Below are the code and all the weights of a small trained network. Each question names an input and a target symbol and asks about switching units off, where a switched-off unit gives its printed mean instead of its output.

import numpy as np


def w(rows, s, z=0):
    codes = np.array(rows[::2]) - 128.0
    scale = np.full(codes.shape[1], s)
    scale[-1] = z or s
    return codes * scale


def norm(h):
    return h / np.sqrt((h * h).mean(-1, keepdims=True) + 1e-5)


def f(y):
    return y / 2 * (1 + np.tanh(0.7978845608 * (y + 0.044715 * y**3)))


def softmax(a):
    e = np.exp(a - a.max(-1, keepdims=True))
    return e / e.sum(-1, keepdims=True)


def log_softmax(a):
    a = a - a.max(-1, keepdims=True)
    return a - np.log(np.exp(a).sum(-1, keepdims=True))


def net(x, mask):
    ids = ['ΔΠΨαζλμξτ'.index(c) for c in x.split()]
    T = len(ids)
    res = E[ids] + P[:T]
    u = 0
    for l in range(2):
        q, k, v = (norm(res) @ M[l].T for M in (Q, K, V))
        z = softmax(np.where(np.tri(T) > 0, q @ k.T / 4**0.5, -1e9)) @ v
        res = res + np.where(mask[u], z, O[l][:, -1]) @ O[l][:, :-1]
        u += 1
        y = f(norm(res) @ A[l][:, :-1].T + A[l][:, -1])
        res = res + np.where(mask[u : u + 4], y, B[l][:, -1]) @ B[l][:, :-1]
        u += 4
    return log_softmax(norm(res)[-1] @ U[:, :-1].T + U[:, -1])


Q, K, V, O, A, B = {}, {}, {}, {}, {}, {}
E = w([
[134,74,160,151,102,117,125,123,152],'Δ',
[96,155,129,116,136,81,170,144,188],'Π',
[89,136,127,129,45,164,155,184,169],'Ψ',
[134,122,130,131,146,130,196,169,178],'α',
[106,63,118,117,133,98,107,107,192],'ζ',
[157,155,147,145,108,119,153,127,129],'λ',
[139,29,87,128,120,131,135,151,141],'μ',
[126,94,143,162,119,85,133,155,116],'ξ',
[92,178,107,250,169,169,104,135,138],'τ',
],0.014)
P = w([
[107,167,131,77,61,176,122,109,75],'0',
[76,36,237,255,187,134,76,209,154],'1',
[119,104,77,162,69,90,218,39,118],'2',
[62,135,153,79,130,210,110,71,53],'3',
[171,79,205,160,36,53,7,205,209],'4',
[110,76,90,117,79,135,229,64,120],'5',
],0.0088)
Q[0] = w([
[83,57,99,127,78,163,183,55,101],'L0H0',
[121,74,154,110,154,188,178,159,124],'L0H0',
[64,161,242,78,158,164,59,183,88],'L0H0',
[2,57,153,142,48,163,152,78,112],'L0H0',
],0.0085)
K[0] = w([
[11,127,124,113,196,173,114,59,35],'L0H0',
[79,100,155,166,159,113,181,80,102],'L0H0',
[141,195,141,253,154,126,134,136,189],'L0H0',
[50,201,161,136,196,247,155,99,70],'L0H0',
],0.0083)
V[0] = w([
[101,61,103,166,117,116,106,185,74],'L0H0',
[100,119,101,124,158,90,99,105,253],'L0H0',
[89,186,188,175,146,31,153,155,62],'L0H0',
[140,132,63,134,155,153,179,154,103],'L0H0',
],0.0082)
O[0] = w([
[146,197,67,102,31,110,167,139,44,231],'L0H0',
[92,63,125,71,46,130,57,220,154,4],'L0H0',
[81,142,189,156,208,140,163,185,70,92],'L0H0',
[129,118,57,61,254,166,162,105,140,36],'L0H0',
],0.0091,0.0026)
A[0] = w([
[99,170,105,151,162,169,56,125,91,254],'L0N0',
[101,15,171,129,174,66,81,219,224,60],'L0N1',
[95,79,169,61,115,133,184,102,53,235],'L0N2',
[97,66,222,234,130,78,61,253,156,13],'L0N3',
],0.0068,0.00084)
B[0] = w([
[139,70,73,158,96,44,89,130,135,136],'L0N0',
[109,37,132,172,104,88,171,156,1,200],'L0N1',
[116,138,114,132,188,155,32,118,70,149],'L0N2',
[162,30,77,182,125,77,213,239,114,255],'L0N3',
],0.0083)
Q[1] = w([
[93,89,143,105,142,108,33,166,164],'L1H0',
[215,72,194,72,143,93,67,254,121],'L1H0',
[189,142,111,199,142,65,178,148,243],'L1H0',
[180,158,127,43,222,130,70,171,170],'L1H0',
],0.0093)
K[1] = w([
[168,138,165,126,84,110,175,194,162],'L1H0',
[128,96,143,136,110,43,232,117,163],'L1H0',
[164,107,206,3,142,152,148,85,72],'L1H0',
[169,152,103,132,138,156,199,153,206],'L1H0',
],0.011)
V[1] = w([
[174,129,234,2,126,209,182,109,106],'L1H0',
[108,167,203,144,31,98,63,130,106],'L1H0',
[93,139,71,35,103,131,164,137,146],'L1H0',
[21,171,111,196,99,233,155,167,183],'L1H0',
],0.0074)
O[1] = w([
[128,72,210,109,69,194,211,119,154,3],'L1H0',
[118,164,67,230,125,140,170,112,147,143],'L1H0',
[149,96,74,56,109,169,196,180,123,78],'L1H0',
[86,171,83,128,127,250,47,166,192,220],'L1H0',
],0.012,0.0039)
A[1] = w([
[130,99,2,72,26,100,86,164,190,96],'L1N0',
[160,134,129,169,139,1,146,128,20,1],'L1N1',
[169,79,91,130,62,89,27,176,228,33],'L1N2',
[165,227,41,233,104,69,123,134,115,129],'L1N3',
],0.0076,0.0024)
B[1] = w([
[199,192,189,156,166,129,107,154,120,211],'L1N0',
[104,160,94,136,102,196,181,211,142,235],'L1N1',
[109,194,231,141,86,137,170,202,132,170],'L1N2',
[82,76,186,2,101,117,65,132,127,253],'L1N3',
],0.011,0.0073)
U = w([
[69,77,120,135,2,100,93,48,128,68],'Δ',
[125,46,80,181,137,95,152,208,112,200],'Π',
[152,174,62,179,117,246,140,146,176,106],'Ψ',
[123,41,194,22,145,154,115,129,158,118],'α',
[215,160,233,159,83,90,58,222,173,84],'ζ',
[182,137,205,202,217,107,141,75,150,175],'λ',
[254,152,48,108,116,68,141,83,99,190],'μ',
[61,212,139,89,108,141,188,126,22,2],'ξ',
[116,145,83,95,184,98,11,137,128,217],'τ',
],0.0058,0.0033)

Each question gives the input, a string of symbols that net reads in full, and the target symbol t.
The units are the heads (4 rows each of Q, K, V and O) and the neurons (one row each of A and B). Each row of codes is followed by its name. A weight is (code - 128) times the scale printed after its matrix; where a second scale follows, it is the last column's (O, A, B and U).
mask holds one flag per unit, layer by layer, with each layer's heads first. A switched-off unit (its flag False) gives its mean, the last column of its rows in O or B, instead of its output. The means were averaged over made-up inputs and are rounded, as every weight is.
A unit's drop is (log p(t) with every unit on - log p(t) with that unit switched off) / (log p(t) with every unit on - log p(t) with every unit switched off).
The circuit of an input: a set's keep is (log p(t) with only the set's units on - log p(t) with every unit switched off) / (log p(t) with every unit on - log p(t) with every unit switched off). Starting from all 10 units, units are removed one at a time, each time the one whose removal leaves the highest keep (on an exact tie, the one counted first), for as long as the keep stays at least 0.8.
units of the circuit, in order: the units of the circuit, biggest drop first
unit that matters most: the unit with the biggest drop
k most important neurons: the k neurons with the biggest drops, biggest first
top k neurons in layer l: the k neurons of layer l with the biggest drops, biggest first
drop of u: that unit's drop, to one decimal
input Δ α Ψ τ α Ψ, target τ: unit that matters most -> L0H0
input Ψ ξ Δ Ψ ζ λ, target Ψ: units of the circuit, in order -> [L1H0; L0N3]
input Δ ξ Ψ α α Π, target α: units of the circuit, in order -> [L0H0; L1H0]
input α τ Ψ Δ τ Π, target Δ: units of the circuit, in order -> [L1H0; L0N3; L1N3; L0H0]
input Δ α ζ Δ, target Δ: units of the circuit, in order -> [L0H0; L1H0; L1N3; L0N3]
input Ψ ξ μ, target Ψ: 2 most important neurons -> [L0N3; L0N1]
input μ τ ζ Ψ μ μ, target Ψ: units of the circuit, in order -> [L1H0; L0H0; L0N3]
input α λ Ψ, target α: units of the circuit, in order -> [L0H0; L1H0; L0N3]
input ζ Ψ ξ, target ζ: units of the circuit, in order -> [L0H0; L1N0]
input μ Δ Ψ, target μ: units of the circuit, in order -> [L0H0; L1H0]
input Π τ α τ Ψ ζ, target τ: top 2 neurons in layer 0 -> [L0N0; L0N3]
input Ψ Δ ξ Δ Ψ Π, target Δ: units of the circuit, in order -> [L1H0; L1N3; L0N3; L0H0]
input Ψ α Ψ, target Ψ: units of the circuit, in order -> [L0N3; L1H0]
input ζ μ λ λ ξ Δ, target λ: units of the circuit, in order -> [L0H0]
input ξ ξ Δ, target ξ: units of the circuit, in order -> [L0H0; L1N3]
input ζ Ψ Π λ, target λ: drop of L0H0 -> 1.1
input Ψ α ξ μ ζ μ, target μ: drop of L1N0 -> 0.1
input Π Π ξ ξ τ ζ, target ξ: drop of L1N1 -> 0.1
input τ Ψ Π, target τ: drop of L1H0 -> 0.3
input Ψ λ Π, target Ψ: top neuron in layer 0 -> [L0N3]
